Each row is followed by its grade, which names the range that a hidden value of the row falls in. A new part has a new value, new ranges and new names.
[ 684   80  122 -132 -166  359   39  -18  390  101 -280 -176 -238   47
   16  180   18 -116  584  222    6 -500   -1  -73 -300 -236 -259  140
  185  102 -124 -376  270 -562   16 -274 -123  184  157  181  -28] : j652
[ 345  122  214  -68 -122  111   85  180   54  189 -147 -226 -275  236
   64  -27   84  336  312  -32  196  -97   59  -50  -98 -184 -164  191
 -241  485  282 -109  446 -165  303 -279  120  186   93   43  -19] : j752
[-124  293  155  -70  191 -384    8   69  -45 -246  355 -231 -114  127
  -33   72    2  317  -57   81   44  206 -362  -35    7 -132 -176    4
 -132  308  579  127 -188  105  283  181   -3 -215  185 -166 -230] : j862
[  59  226  198   77   36 -401  120 -162   58 -318  222 -242   38   10
  -57  248   48  118  243  157   39  -44 -400 -108   24 -118 -201  -11
   37  373  352   70 -281 -115  242   72   44 -335  400 -230 -158] : j36
[-449 -113   -8 -283  371  456 -413  354 -180  -43  109  216 -253   16
   62  -68  -65 -142 -360  164   -6  308  167  189 -306  192   81 -216
 -189 -520    7  -50 -182   80 -375  160 -332  117 -345  364   41] : j171
[-498 -214   86 -164  313  458 -334  228 -234  -50   34  272 -137  -46
   67   -9    3 -231 -246  160   65  287  254  177 -312  282  111 -221
 -208 -396 -122  -18 -254   -5 -416   99 -212  -25 -247  307   91] : j862
[ 102  146  261   63   -1  153   63  -99  -36 -121  -64  -20    7   77
  -49  231  225  -25  373  143  209 -123 -120 -110 -242  -24 -132  123
 -229  389  117 -143  -92 -348   43 -168   58 -179  338   38   87] : j862
[-217 -304    7 -206   90 -224 -189  498  -74  212   86 -257 -369  102
  244 -290 -346  390 -321 -141  -49  410  182  245  265  -22   81 -238
  -27 -214  287  306  327  516  202   78  -80  261 -416  -36 -167] : j752
[ -85 -221   47 -109   67 -346  -86  289   39   61   83 -332 -179   48
  178  -93 -331  257  -83  -73  -78  218 -132  113  322 -103   50 -230
  122 -172  266  273  114  399  223   94 -116   59 -178 -142 -112] : J416
[ 284  145   85  -59  -28 -344   68  123  201  -46   80 -445 -143  136
   44   65 -166  298  225    0  -36  -82 -440  -90  224 -315 -128  -34
  108  161  416   85  137  122  378  -12 -100   39  134 -162  -90] : J416
[  83  -99   78 -240  197  248 -113  420  167  260  -44 -268 -249  125
  156 -156 -364  102  -61 -104  -68   -4 -161  -16  171 -200  103 -321
  228 -358   51  103  208  275  -56   46 -348  223 -463  162   61] : j652
[  42  -65  233 -265  299  833 -149  289   10  278 -211  110 -182  146
   65   -4  -28 -197  115   71  129  -76  144  -11 -400    9   49  -41
  -91 -228 -201 -252   59 -245 -352  -91 -226   50 -311  386  129] : J416
[-738 -283  265   79  272 -287    0  210 -414  -49  257  -40   83   -3
  157  -98 -188  196 -360 -161  138  524    5   78  347  283  255 -426
  -85   49  158  526 -304  530  -17  188  100 -406 -219 -207   -3] : J893
[-192 -251  -14  -83   93  248 -248  350  -58   84 -115  -71 -141   30
  130  -71 -193  -38  -83  -47    5  101  -66   45  159   29  218 -354
  -39 -445  -34  129   96  292 -153  -46 -326  269 -297  214  308] : J416
[-349 -215  339   38  352  152   43  108 -104   49   33  -90  214   -8
  103   66 -236 -148   10 -118   92  119 -294 -115  216   54  264 -448
  170 -189 -113  296 -385  248 -229  147 -168 -429 -221  -50  187] : j36
[-364   70  242   78  254 -372   95   65 -142 -204  318 -237  119   43
   29   65 -158  188 -112  -77   58  222 -472 -126  339  -11   90 -351
   69  144  330  389 -371  367  113  215  -46 -413   13 -245   -9] : J893
[-313 -177  334 -181  460  270  -28  342 -112  264   51  -94   -8  147
  158 -109 -284   53 -143 -163  100  270 -114  -13   78  -14  210 -269
   30 -190   53  216 -134  304 -143  169 -148 -271 -429   32   18] : j171
[-219 -104  209  306 -218 -268   62 -138 -282 -238  -38   -9   74  -31
   13  167  259  114  245   52  266  118   69   -4   63  190  -18  -24
 -381  524  159  160  -63  -69  180 -232  265 -158  441 -147  172] : j36
[ 240  230  172   73 -105   45   61  -44   40 -130  -78 -151  -51  132
  -64  206  202   94  414  106  180 -197 -276 -164 -108 -144 -150  130
 -238  405  252 -134   66 -258  187 -220   -2    5  373   31  157] : j171
[-277  -40  278  -13  230 -461  100  224 -136   40  250 -355  -11  156
  134  -87 -237  428 -123 -207   86  371 -315  -18  374 -115   75 -186
  -42  234  484  423  -66  490  336  177   64 -295  -91 -303 -135] : j862
[-307 -177   42  -51   64 -521 -107  277 -134  -48  211 -273 -182   51
  161 -124 -225  381 -220  -79  -16  420  -75  162  318   -9   40 -186
  -93   -4  437  358   57  482  306  128    1   12  -88 -198 -147] : j171
[-455 -259   71  -85  260  141 -252  187 -155  -89   87   85  -56  -88
  100   11 -142 -162 -212   87  -11  270   40  135  -24  194  151 -343
   -8 -418  -61  154 -288  183 -275  158 -230  -94 -215  126   75] : j862
[  48 -283  -39  -51 -173 -440  -68  367  103  156    3 -435 -297   30
  244 -222 -387  399  -83 -176  -87  158  -28  129  528 -160   71 -308
  182 -116  254  365  426  520  330  -42 -111  354 -262 -102  -34] : j652
[ 340  131   71 -138  -56 -294   38  194  213   42   67 -427 -286  162
   73  -18 -160  373  179   10  -39  -54 -226   -5  121 -301 -197   41
   73  206  426   30  296   68  404  -42  -45  152   60 -116 -210] : j752
[ 418  168   69  -43 -125 -307   92  157  248   18    5 -502 -202  170
   51   30 -152  363  289  -38  -14 -168 -417 -123  260 -367 -143  -21
   98  238  423   63  308  106  433 -104  -91  180  125 -130  -35] : j752
[-262 -270  279 -116  291  221  -31  432 -148  354  -71 -166  -60  181
  207 -185 -287  179 -112 -270  140  269  -55   -5  243  -27  275 -290
  -62 -137   75  282  124  427  -22   24 -107  -58 -449   31  153] : J416
[-261   77   90  217 -173 -739   64 -140 -217 -445  299 -157  -41  -48
  -14  154  144  316   26  133   97  228  -98   59  163  137 -167  -31
 -214  542  458  252 -181   74  374   -5  265 -232  487 -322 -164] : J893
[ 334   72 -230  -75 -249 -371 -179  117  279 -238   37 -360 -325  -19
   24   89 -122  166  171  197 -185 -165 -278   52  151 -233 -202  -92
  132 -150  322  -32  229   43  289  -75 -265  432  193    5  -37] : j752
[  72 -225  140   83 -233 -120  -21  -46  -57  -41 -170  -48 -119  -35
   89  132  119   50  331  136  135    8  260  133 -116   96 -119  132
 -209  277   36  -45  145 -223  162 -249  184    8  304  -56  -20] : j171
[  20  268 -163 -190  -66 -183 -301   53   -1 -400  234   24 -439   23
  -78  116  234  158  -46  428  -45  124  113  218 -456   20 -398  257
 -337  108  463 -266   22 -305  168    8  -55  254  342  140 -296] : j171
[ -25 -235 -111 -261   85  358 -340  406  112  125  -90  -54 -362  -13
  150 -133 -261  -79 -152   79 -126   32  145  161  -31   -7   80 -315
  131 -605 -107  -22  197  141 -233   -2 -407  439 -433  334   91] : j652
[-331  323  273    7  249  450  -48  -17 -317 -251  141  274   -9  115
 -138  180  370  -79   14  201  297   64  -28 -123 -443  225  -71   16
 -446  367  123 -155 -353 -333 -244  -46   24 -272  191  229  142] : J893
[ -76  -96  163  138 -148  -10  -30  -58 -160 -136 -114   31  -36   -9
   21  155  220   10  263  118  206   33  118   35 -126  125  -60   57
 -324  314   74  -24    5 -196   68 -224  128  -40  318   12  136] : j862
[ -25 -265  446    7  129  440  120  158 -137  362 -294  -25   48  154
  150    4  -20   -4  303 -156  298   25  139  -66  -58   43  157  -22
 -177  223 -147   32  118  -74  -68 -215  116 -219 -131   49  192] : j171
[-179 -170  279 -282  369  697 -145  434 -139  390 -138   81 -211  208
  145 -162 -113    5  -98  -81  173  186  247   62 -255   63  135  -93
 -191 -175  -76  -54  135   29 -258  -24 -128   24 -479  297   68] : J416

Next part:
[ 573 -198  -62 -130   63  190  186  126 -153  184  -99  -63   -4    6
  179   62   11  -45  171 -154 -266  427   27  -50 -152 -110 -122 -168
  116 -197  110  148  519   73 -270   68  130  174  107    9   57] : U
[-465   83  254  -81  -56  172 -232  -31  -70   46  125 -220 -198  -49
 -255    4 -103  -98   19  142  464 -143  249  -64  -67  172   16  149
 -167  278  -44 -448 -299   78  110   64 -121   32  139  249  -29] : S
[-115   11 -152   52   51   77  -57  -94  -46 -364    0   19  346  -43
   54  107 -178 -206  -41   95  322  -25  196 -425   47  -60   73   35
  167   29 -201  -38   59 -190   77   54  -51 -276   28  127 -135] : U
[ 509 -158 -179   -6  175  104   83   -4  -41   79   33  149   -9  -28
  330   -2   66   38  136 -122 -273  193 -232  -63  -85 -285  -92 -184
  116 -294   12  227  372  -23  -83  163  328  208  -27  -68  122] : Y
[ 303 -175  -21   47  -46  -22   21  137  -83   97  -80 -125  150  -90
   17   59  -86 -203  144   17  218  189  153 -304  -88  243 -156  -11
  305  149  -56 -139  233  179  -40 -309 -201 -127  136  187   20] : S
[ 639 -187 -161  -14   11  123  271   33 -157  221 -155   51   23   87
  282  285   53 -131  183 -137 -235  376   63 -214 -108 -131  -14 -140
  262 -251  -19   95  582  105 -405    4   97   54  144   30  -64] : Y
[ 151 -109  211 -156  137  243 -187  114 -128   85  122 -210 -193 -150
 -185 -247   83   73   34 -268 -139  389  151  317 -162 -141 -454 -295
 -236   71  217   72   19  222  251  387  378  321   81   61  286] : G
[-112   41  -46  140   29  207 -217 -126   76  -35   70  142   95  124
 -136  165  161   20 -107 -207  -76  177  262  103   24 -290 -157 -277
 -109  -75  145  -72   52   34  272  452  421  -17  146   67  199] : M
[-425  121 -109   52  145  152 -292 -135  145 -390  176  115  285  -24
  -37  -90 -111   23 -128  108  260 -210    8 -138   80 -208   79  -11
 -109  -18  -26  -62 -152 -335  376  297  188 -106  -56   50   94] : A
[-412   57   97   41  -46   17 -226  -30   34  -32  127 -100  -11  -83
 -104  -10 -170 -131   52  281  592 -335   61 -298  -16  264  110  245
   50  274 -156 -451 -273  -19  157 -207 -264 -113   62  247  -42] : T
[-178    2  -72  228 -107  135 -157 -199   45   73   77  225  -74  148
  -11  329  106 -101  -44  -73   24   -7  205  -99   11 -147  -47 -107
   63  -34   12 -176    8  105  222  224  263  -63  171  136  109] : A
[ 130  -62  204 -322   -1  233  159  111 -240  274  -26 -314 -328  -41
   72   21 -147  -93  239  150  179   78   31 -114 -188  160  150  203
  -64   18  -38 -250  170   37 -473  -85 -244  254  114  141 -178] : G
[-152  133  114 -320  237  376  -91   35  -65 -213   53 -229  133  -13
 -152 -170  -76  104  -42  -29   80  173  160  141  -41 -272   76  -84
 -391  -99  121  -40   67 -297 -106  522  182  157   18    3  -24] : M
[-351   65  289 -179   62  213 -212  -26 -198 -113  133 -320 -193 -155
 -268 -113 -109 -104   -9   21  398   27  318   -6  -88   32 -133   39
 -243  268  -90 -258 -314   90  121  269   19   85   91  209  -74] : S
[-238   22  150  -49   62   40 -194   -9 -151 -212   86 -258   50 -221
 -183 -107 -178 -196   17  100  552  -61  248 -266  -48  150 -118   92
   13  329 -231 -255 -279   77  147   -5 -137 -120   49  235 -116] : T
[ 214 -108  109 -256  236  128  -77  203  -74  -13  110 -253  -17 -249
   45 -415 -133   78  154   48  109   98 -204   32 -146   31 -154  -14
  -97   37   60   41   75  -63   29    8   15  273  -74   27  138] : S
[-212   -2   33  -19  136  177 -326   34  155  -81  220   25   41  -79
  -88 -274  -12  150  -30   -1   44  -47 -115  161  -37 -111 -163 -117
 -191   12  210  -33  -90 -120  459  238  265  171  -27   31  354] : E
[ 152  -57  -55 -188   49  132  189   30 -110   87  -19  -73  -71  -10
  308   69 -208  -98  219  269  189 -123 -193 -354  -97   70  331  262
  124 -134 -149 -132  263 -203 -431 -189 -254  101    1   71 -204] : U
[  22  -89  -43   94  -50   62 -103   41    3  -40  -13  -27  200  -17
  -62   82  -60 -153   22   -5  189  126  220 -220  -23  107 -130  -60
  176  115   20 -129  129   66  167  -84  -51 -162  135  170   91] : G
[ -65  -77  -92  251   60   35 -289 -169   62  -88  213  243  -66  -62
   51   17  119  -25  -59 -143  -20  -14   -8  -26    4 -229 -310 -226
   56    2  -14   62 -129  135  546  276  459   38   12   69  275] : E
[ 695 -291 -243  120   66  -80  177   20 -123   99  -37  145   24 -103
  438  112   -1 -172  210  -66 -122  197 -185 -372  -92  -50 -164 -106
  453 -160 -168  217  426  155 -108 -211   89   19    4   30   26] : E
[ 183 -100  -69 -119  -16   15  189   91  -87   96  -63 -111   41  -52
  289   79 -261 -190  250  350  368 -164 -160 -515  -80  282  317  332
  292   -6 -207 -233  262 -141 -412 -473 -475  -51   26  148 -224] : G
[-363  158 -106   38  167  141 -214 -166   63 -446  106   52  348  -12
  -46   14  -94  -51 -137   87  352 -151  146 -228  114 -236  130  -12
  -92  -17 -141 -104 -129 -315  195  334  139 -201  -23   73  -74] : M
[-154   52 -149  218 -129   72   -7 -232   18   42  -21  215   41  205
  101  492   28 -205    4   91  230 -136  210 -379   60  -63  233   68
  195  -65 -173 -311   86   -8 -105   33   -3 -226  178  173 -152] : M
[ 242  -59 -227  -66   75   33  241  -49  -98  -88  -68   49  157   -3
  420  178 -225 -188  182  273  238 -148 -178 -578  -20   -3  381  241
  305 -189 -302  -51  329 -268 -444 -230 -256 -103  -30   59 -305] : A
[ 333 -152  -51  -68   66 -103   89  187  -60   72  -40 -167  157 -195
  208 -122 -241 -155  266  269  406 -100 -209 -470 -109  342   85  231
  350  120 -205 -184  198  -19 -232 -556 -431  -57  -15  148  -95] : T
[ 185  -15   38 -120  135  307  -63   34  -14  118   28  -27  -25   79
  -57  -10  141  128   17 -225 -258  342  105  263  -83 -304 -134 -280
 -230 -194  253   35  259   -2  -25  463  399  248  108  -19  194] : M
[ 593 -200 -157  -18  164   94  130  -11 -144   63   10  100  -66  -72
  342   27   55  -38  146 -170 -280  284 -155 -107 -111 -278 -173 -205
  162 -257  -53  283  383   73 -114  164  330  200  -11  -43   64] : A
[ 215  -56 -191 -122   64  104  187   74   15   -1  -75    9  237   40
  316   68 -221  -72  183  273  157  -90 -208 -409  -41   61  370  213
  212 -196  -75  -82  416 -336 -388 -260 -281  -38   -6   35 -136] : A
[ 264  -26  -91 -233   60  220  239  118  -84   28 -162 -140  240   84
  165  117 -182  -81  161  153   94  149   36 -287  -69   18  320  122
   89 -187   -1  -99  494 -275 -540  -89 -250  -20   84   50 -196] : Y
[ 669 -251 -245   95   62  -37  246  -67 -199   78  -58  155  -49  -60
  477  228    1 -215  202  -70 -127  188 -125 -420  -87 -138  -76  -77
  427 -214 -260  212  421  137 -247 -107  120   16   16   30 -111] : U
[ 802 -311   16  -52  131  -70  140  158 -267  254  -20 -153 -190 -268
  246 -119   14 -125  290 -151  -60  335 -136 -168 -217   65 -376 -133
  300   28 -149  134  280  389 -173 -202   70  222   20   75   44] : T
[-330   47  114  -38   79   85 -223  -76 -118 -279  141 -172   15 -183
 -129  -90 -158 -161  -32   97  483 -109  211 -230  -14   37  -87   70
  -50  246 -207 -186 -299   -7  229  127  -25  -89   19  197  -90] : S
[ -72   48  -21   62  152  184 -171 -224  -75 -149  148  116  -99   -5
    9   92  130  -11  -80 -186  -28   85  142   37    8 -417 -146 -229
 -152 -104  -79   39  -97   34  194  576  511   92   34   33   41] : M
[ -19  -39  -88  204    4  130 -171 -183  -37 -105   72  173   23   42
  -34  215  123 -112  -92 -231  -61  190  280  -58    7 -283 -254 -272
   49  -31  -16   40   22  145  318  393  431  -70  126   94  126] : A

Part 3:
[ 219   74 -124 -276  127   16   89  -49 -157  207   -4  -16 -185  107
  228  213   45  324  202 -283  137  -14   51  -53 -182  320 -311   13
  356  -17 -238   18 -218  114 -149  308 -156   50   22  179  -15] : j488
[  71   24 -120  -74  -66 -140  105   24  -43  -58  141 -100    9   12
  -69  124  238   84  183   42 -120  -73  -26  -75    7  112 -141  147
  129  151 -176  141 -151  -16  -60  261  -60   99  193  291 -102] : J489
[ 179   18  257   21 -333 -100 -122 -166   86 -182  178  211 -362   84
  187  142  145  177 -356   26  110   34 -197 -109  -13  190  232   33
  311 -180  -60   57  -33  350  -31   78  -61  135  -88 -172  -74] : j488
[  95   78 -101  -31   59    9  136 -207  -25   57  236   24 -346  -97
   72  186 -149  137  -53  -41  275  -25  253  181  121  -41    0   32
   57  -76 -105  -20 -466  124  225   64  -61  270  238   59   60] : j488
[  78   66  -24 -174 -209 -244 -117   34  -67 -273 -134   93  -63  -66
  -24 -118  244  133  105  254 -222 -116 -201 -291  -55  226  -21  105
  -73   33  -94  268 -100  -19   -5   87  -76 -111   38  201  -51] : J489
[ -33  318 -399  -35  318  354  379   13  339  226  226   76  240  -40
 -131  392 -222   50 -182  -34  240 -123  227  287  119 -132   -6  133
  216   29 -121    8  -86  281 -446 -113  136  250  260  -58  -84] : j616
[-127  276 -413   36  287  365  327  118  242  110  164   83  342  -37
 -137  267 -240  -59 -114  -53   31 -170  226  214   40 -174   56  132
   32   43    4   36   11  194 -483 -138  260  163  297  -59  -16] : j98
[   1   -6 -153 -121  -38   69  102  -65  -18 -115   42  100 -246 -150
   94  160 -188  175   49   98  166 -108   94   70   -1  100  -67  -72
   53 -123 -217  -79 -290  118  242  160   33  126  136   61  139] : j952
[ 130  157  181  -26 -120   69  174 -171  238   96  231   45   18  -38
 -169   97  276  237 -247   65  -23  -50  -91   29  289  -15 -264   11
  295  -92 -201   91 -261    8   23   58   87   92  111   64  -38] : j952
[ 206   33  495   28 -425 -137  -49 -292  147 -106  234  119 -279  -39
  -73  -48  419  279 -362  143  -64    7 -242 -118  302   59 -143  -43
  256 -209 -152  114 -317    6  314   90   19   57   -3    3   -5] : j488
[ -57  -89 -137  -74  -71   66  -40  118 -267 -188 -140   95  -58  -13
  172  -60  -79   94  283 -138 -228 -182   34 -179 -248  194  -96  -70
 -164 -106  -23  -42  -51   -5   27  247  171 -127  111  108  204] : j840
[  -9   40 -104  125  -30    7  -41   25 -158 -127  107  101  -92   85
  148   13  -66  -80  -13 -207 -122  -80  141  -64 -152   -6  280  133
 -169  -31  215   83  -16  179 -226    9   99   81  195  -46   20] : j840
[ 141  -18  356   52 -440 -156 -139 -147   48 -293  163  204 -326   28
  141   11  239  140 -363  120  -54   44 -261 -159   29  143  192    0
  230 -173  -32  131  -58  206   81   85    2   84  -74 -127  -30] : j952
[   8    2  -66   33 -114  -80   24   37  -84 -120  111  -39   32   28
  -80    8  191   23  150  -18 -231 -152    0 -124    1   53  -40  123
  -59   60  -40   95  -98  -20  -38  170   76   22  214  192   -6] : J746
[  92  179   50 -236  -38  -34   45  -46  -71  -49 -154  112   -9 -150
  -19 -214  150  236   13  120 -216  -69  -74 -153   51  102 -323  -46
  -53  -79  -84  269 -334 -211   74    3   52 -146   72  178   99] : j616
[ -34  241  -60  -90  109  200  261  -26   80   69   30   68  206 -191
 -172 -107   22  116  -87   67 -199 -107  100   75  203 -153 -335  -45
  -73  -58  -42  186 -347 -231   -4  -89  253  -24  248  121  138] : J489
[  28  -46 -125  -71   23   38  -23  109 -320    2 -146   64   30  108
  251  -67   77  107  342 -398 -285  -86   57 -237 -340  222 -174    5
 -147  -41   98   54   15    4 -270  319   81 -151  108  184   58] : J658
[ -40   61 -187   86   38  -36   84   12 -170 -135  186   10 -122  -32
   87   43 -135 -121   12  -77  -62  -30  233   78  -62 -112  218  136
 -159   66  141  135 -205   54  -65   12   65  197  294   60   40] : j98
[ -91  247 -170   51  191  328  255    0  133  149   91   76  308 -101
 -218  -27  -66   39  -61  -95 -173 -215  217  106  189 -222 -196   28
 -189  -83   56   54 -218  -82 -169 -143  343   -7  332   31  124] : j840
[ 101  117 -145    0   95  -30  147 -163  -35   65  272   -3 -284  -40
   76  211 -118   59  -75  -73  240   10  262  184   80  -64  100  122
   74   12  -38   57 -387  157   44   31  -92  312  260   60  -22] : j952
[  52  302 -104 -107  217  267  341 -144  241  271  159   49  128 -150
 -198  120  -29  216 -170   12   97 -103  177  212  307 -151 -351   -7
  132  -84 -168   70 -423  -51  -31  -95  150  115  251   71   58] : j952
[  24  -76  431  164 -537 -165 -223  -55  -86 -436   83  197 -173   12
   51 -262  323   17 -264  110 -417  -50 -279 -295   22   55  182  -23
  -89 -182  142  183   -4  -14  142   47  202  -91    2  -79   90] : J746
[ 120   50 -133 -128  -10 -131  120   -1  -51   25  126 -109  -21   32
  -31  160  231  142  197  -12  -50  -55  -11  -66  -14  161 -197  143
  199  144 -214  132 -180   11  -95  279 -115  105  164  299 -117] : j616
[ 112  -18  458   62 -496 -178  -90 -162   50 -303  165  147 -218  -54
  -12 -142  393  142 -336  209 -244   27 -299 -183  173   53   -6  -42
  140 -153  -48  201 -172  -33  234   93   86   10  -12   -3   19] : j616
[  86  117  -12 -228 -132 -177  -81   28  -99 -196 -192  112  -35  -87
    0 -184  206  178  102  194 -247 -101 -163 -274  -57  214 -136   50
  -90   -4  -77  296 -172 -103   -8   51  -40 -162   32  200   10] : J489
[ 209   56  474   18 -386 -112  -20 -298  167  -62  237  104 -244  -39
 -100  -32  421  291 -351  130  -52   -4 -223 -103  326   50 -185  -38
  263 -205 -168  111 -332   -3  295   83   21   59   14   17  -15] : j488
[-124 -122 -119   33 -144   82  -31   53 -163 -252 -112  170  -58 -118
  105  -87  -94   44  216  -50 -211 -194   64 -148 -142   77  -21  -85
 -366 -169   46  -78  -78   23  142  214  223 -100  179   88  194] : J658
[ 149   56   30 -135 -241 -253  -78  -92   69 -191   32   75 -190  -38
  -52   63  267  194   -5  262    6  -92 -188 -190   68  223   15  129
  111    7 -208  163 -162  132   78  122 -164   39   36  158 -123] : j952
[  -9  -46 -177 -180  -26   39   61  123 -216 -150  -95   59  -85  -32
  218   63  -77  130  229  -66 -114  -65  -11  -99 -265  237 -153  -68
   86  -19 -143   38  -71   17  -43  297   58  -26   61  146  122] : J489
[  21  -75  334  167 -481 -137 -239  -15 -101 -434   70  221 -186   67
  136 -181  225  -13 -247   35 -347  -49 -244 -288  -88   95  304   13
  -70 -172  176  147   97  115    0   43  173  -60  -16 -140   59] : J746
[  42  -32   66   36 -312 -234 -200  -20  -59 -281  -88  146  -44   -9
  -38 -172  335   73  122   91 -308 -162 -161 -368  -35  162   83  130
 -323  -53   81  167  -11   57  -10  130   -2 -147  103  166  -78] : J658
[-109  241 -462   35  247  314  240  171  211   24  149  131  259   53
    6  359 -290 -100 -129  -86   98 -135  175  164 -127  -57  270  181
  106   64   34   29  187  389 -645 -106  178  196  212 -144  -88] : j98
[  70   46   69  -83 -211 -181 -191  -16 -134 -192 -233  177   -4  -41
    0 -300  304  153  164   32 -371 -161 -146 -401  -68  192  -82   66
 -369  -98  102  231  -93  -69  -33   77   17 -264   71  188   -3] : J658
[  22    0  403  164 -410  -55  -88  -98    8 -233  118  124   10  -23
 -133 -272  400   74 -208   54 -449 -110 -199 -230  190  -48  -74  -24
 -125 -175   90  156 -125 -144  156   32  270 -116  109   23   94] : j840
[  74  137  166   -5 -151   57  163 -105  193    0  197   57   74  -60
 -165   34  272  168 -226  107 -132  -50 -114   -4  241  -37 -227    6
  213  -65 -148  140 -208  -43    3   53  139   59  123   74  -16] : j616
[ -18  123   77   42 -116   99  143   17  118  -64  139   55  198  -35
 -161  -31  217   59 -140   51 -282 -102  -82  -44  138  -64 -157   27
   70  -24  -37  156  -90  -80 -120   27  240   -6  164   69   22] : j98
[  22  315 -416  -44  328  344  335  -11  358  256  239  100  152   28
  -58  497 -255   83 -207  -83  365 -112  224  286   65  -55   87  163
  308   13 -142  -44  -33  431 -513 -104   55  294  208 -118 -136] : j952
[-130  -87 -118  108 -101   78    7   10 -150 -215  -34  175  -65 -132
  105  -94 -117  -19  141  -91 -186 -142  152  -80  -95  -35   56  -47
 -442 -154  152  -30 -132   27  103  145  219  -30  247   68  160] : J658
[  25  317 -414  -43  329  341  335  -13  358  260  241   98  148   29
  -61  500 -254   88 -205  -87  369 -113  224  285   68  -54   80  166
  315   14 -143  -45  -38  431 -509 -102   53  296  207 -116 -137] : j952
[ -89  192 -370  123  184  303  119  128  157   30  112  180  221  120
   42  271 -234  -91 -105 -222   37 -181  176   60 -154  -36  327  187
  -45  -27  153  -28  233  430 -643 -106  203  116  205 -186  -76] : j840
